Below are the code and all the weights of a small trained network. Each question names an input and a class and asks about switching units off, where a switched-off unit gives its printed mean instead of its output.

import numpy as np


def w(rows, s, z=0):
    codes = np.array(rows[::2]) - 128.0
    scale = np.full(codes.shape[1], s)
    scale[-1] = z or s
    return codes * scale


def norm(h):
    return h / np.sqrt((h * h).mean(-1, keepdims=True) + 1e-5)


def f(y):
    return y / 2 * (1 + np.tanh(0.7978845608 * (y + 0.044715 * y**3)))


def log_softmax(a):
    a = a - a.max(-1, keepdims=True)
    return a - np.log(np.exp(a).sum(-1, keepdims=True))


def net(x, mask):
    res = np.array(x, float).reshape(1, 3) / 4 @ E
    u = 0
    for l in range(3):
        y = f(norm(res) @ A[l][:, :-1].T + A[l][:, -1])
        res = res + np.where(mask[u : u + 9], y, B[l][:, -1]) @ B[l][:, :-1]
        u += 9
    return log_softmax(norm(res)[-1] @ U[:, :-1].T + U[:, -1])


A, B = {}, {}
E = w([
[161,1,138,150,227],'x0',
[122,118,223,212,168],'x1',
[198,179,156,93,159],'x2',
],0.0091)
A[0] = w([
[186,90,117,140,163,160],'0.n1',
[202,133,141,100,157,102],'0.n2',
[114,101,113,118,133,48],'0.n3',
[147,95,255,134,91,141],'0.n4',
[93,111,124,216,111,11],'0.n5',
[75,91,120,124,121,121],'0.n6',
[72,178,178,28,112,8],'0.n7',
[164,66,128,52,46,116],'0.n8',
[86,89,137,125,129,85],'0.n9',
],0.0095,0.0015)
B[0] = w([
[102,150,92,56,117,246],'0.n1',
[104,181,53,192,71,196],'0.n2',
[116,123,229,246,83,132],'0.n3',
[138,121,62,81,10,254],'0.n4',
[187,96,116,96,121,197],'0.n5',
[201,241,3,172,115,179],'0.n6',
[74,142,83,123,101,249],'0.n7',
[191,82,103,81,60,233],'0.n8',
[110,134,105,138,91,157],'0.n9',
],0.0071,0.0025)
A[1] = w([
[81,84,143,68,244,136],'1.n1',
[212,205,167,77,190,127],'1.n2',
[120,139,85,85,69,253],'1.n3',
[185,123,63,141,133,151],'1.n4',
[235,178,162,109,160,31],'1.n5',
[204,126,208,226,102,188],'1.n6',
[118,132,254,137,118,150],'1.n7',
[125,158,92,100,124,220],'1.n8',
[132,202,186,98,150,224],'1.n9',
],0.0094,0.002)
B[1] = w([
[76,201,149,102,182,158],'1.n1',
[110,67,69,248,87,156],'1.n2',
[121,76,181,160,162,254],'1.n3',
[85,165,199,118,106,182],'1.n4',
[158,127,58,189,109,140],'1.n5',
[113,50,105,70,66,170],'1.n6',
[121,68,138,2,89,146],'1.n7',
[136,73,184,176,142,189],'1.n8',
[106,108,95,120,191,162],'1.n9',
],0.0078,0.0069)
A[2] = w([
[104,99,105,19,68,93],'2.n1',
[135,117,51,206,66,138],'2.n2',
[78,57,213,177,117,218],'2.n3',
[2,233,149,71,162,95],'2.n4',
[194,99,69,254,93,192],'2.n5',
[200,129,76,19,88,243],'2.n6',
[136,94,92,109,210,253],'2.n7',
[81,178,74,147,64,201],'2.n8',
[136,50,84,90,176,51],'2.n9',
],0.0089,0.0015)
B[2] = w([
[149,77,254,107,155,253],'2.n1',
[166,83,126,213,130,236],'2.n2',
[226,243,97,83,88,247],'2.n3',
[100,181,199,73,202,219],'2.n4',
[55,164,48,166,74,224],'2.n5',
[168,74,185,176,74,223],'2.n6',
[57,230,147,180,132,187],'2.n7',
[62,90,74,180,234,244],'2.n8',
[63,124,181,132,144,206],'2.n9',
],0.0072,0.0051)
U = w([
[71,115,42,247,80,177],'0',
[127,43,244,106,68,173],'1',
[14,196,185,123,239,190],'2',
[190,210,123,94,94,146],'3',
[164,120,83,92,207,3],'4',
[163,125,87,110,202,27],'5',
[102,112,80,74,164,42],'6',
],0.015,0.0081)

Each question gives the input, the list of numbers given to net, and the class t.
The units are the neurons (one row each of A and B). Each row of codes is followed by its name. A weight is (code - 128) times the scale printed after its matrix; where a second scale follows, it is the last column's (A, B and U).
mask holds one flag per neuron, layer by layer. A switched-off neuron (its flag False) gives its mean, the last column of its row in B, instead of its output. The means were averaged over made-up inputs and are rounded, as every weight is.
A unit's drop is (log p(t) with every unit on - log p(t) with that unit switched off) / (log p(t) with every unit on - log p(t) with every unit switched off).
The circuit of an input: a set's keep is (log p(t) with only the set's units on - log p(t) with every unit switched off) / (log p(t) with every unit on - log p(t) with every unit switched off). Starting from the 12 units with the biggest drops (on a tie, the unit counted first), units are removed one at a time, each time the one whose removal leaves the highest keep (on an exact tie, the one counted first), for as long as the keep stays at least 0.8.
circuit, biggest first: the units of the circuit, biggest drop first
k most important neurons: the k neurons with the biggest drops, biggest first
top k neurons in layer l: the k neurons of layer l with the biggest drops, biggest first
input [-5,-5,-1], class 1: circuit, biggest first -> 2.n1; 2.n6
input [-4,0,8], class 0: circuit, biggest first -> 1.n2
input [-7,2,7], class 0: circuit, biggest first -> 1.n2; 1.n5
input [1,3,4], class 0: 3 most important neurons -> 0.n7; 2.n5; 1.n5
input [2,-1,3], class 3: top 3 neurons in layer 0 -> 0.n2; 0.n6; 0.n1
input [-7,1,-4], class 2: 2 most important neurons -> 2.n4; 1.n2
input [8,-7,5], class 2: 2 most important neurons -> 0.n4; 2.n7
input [8,-8,-5], class 1: 2 most important neurons -> 0.n8; 2.n8
input [-5,0,4], class 2: top 4 neurons in layer 0 -> 0.n7; 0.n5; 0.n6; 0.n8
input [2,2,4], class 0: top 3 neurons in layer 0 -> 0.n7; 0.n9; 0.n8
input [0,2,0], class 3: top 2 neurons in layer 0 -> 0.n4; 0.n8
input [3,-2,1], class 3: top 2 neurons in layer 1 -> 1.n4; 1.n9
input [5,-2,5], class 0: 2 most important neurons -> 1.n2; 0.n7
input [-1,5,4], class 1: circuit, biggest first -> 1.n6
input [0,1,1], class 3: top 2 neurons in layer 1 -> 1.n3; 1.n2
input [-4,1,-3], class 2: 2 most important neurons -> 1.n2; 0.n8
input [3,1,3], class 3: 2 most important neurons -> 0.n2; 0.n4
input [-2,8,-5], class 1: top 2 neurons in layer 1 -> 1.n6; 1.n7
input [-1,0,-3], class 3: top 2 neurons in layer 0 -> 0.n5; 0.n2
input [-7,-5,8], class 0: 2 most important neurons -> 1.n2; 1.n1
input [2,0,-2], class 3: 2 most important neurons -> 1.n4; 0.n6
input [-2,-1,-1], class 3: top neuron in layer 2 -> 2.n3
input [-6,-6,-5], class 1: top 2 neurons in layer 0 -> 0.n8; 0.n2
input [3,-3,-1], class 3: top 4 neurons in layer 1 -> 1.n4; 1.n6; 1.n7; 1.n3
input [3,-2,3], class 3: 2 most important neurons -> 0.n2; 1.n4
input [7,8,-8], class 0: top 3 neurons in layer 2 -> 2.n1; 2.n4; 2.n6
input [6,1,4], class 2: most important neuron -> 1.n1
input [-3,-7,-6], class 1: top 2 neurons in layer 1 -> 1.n2; 1.n5
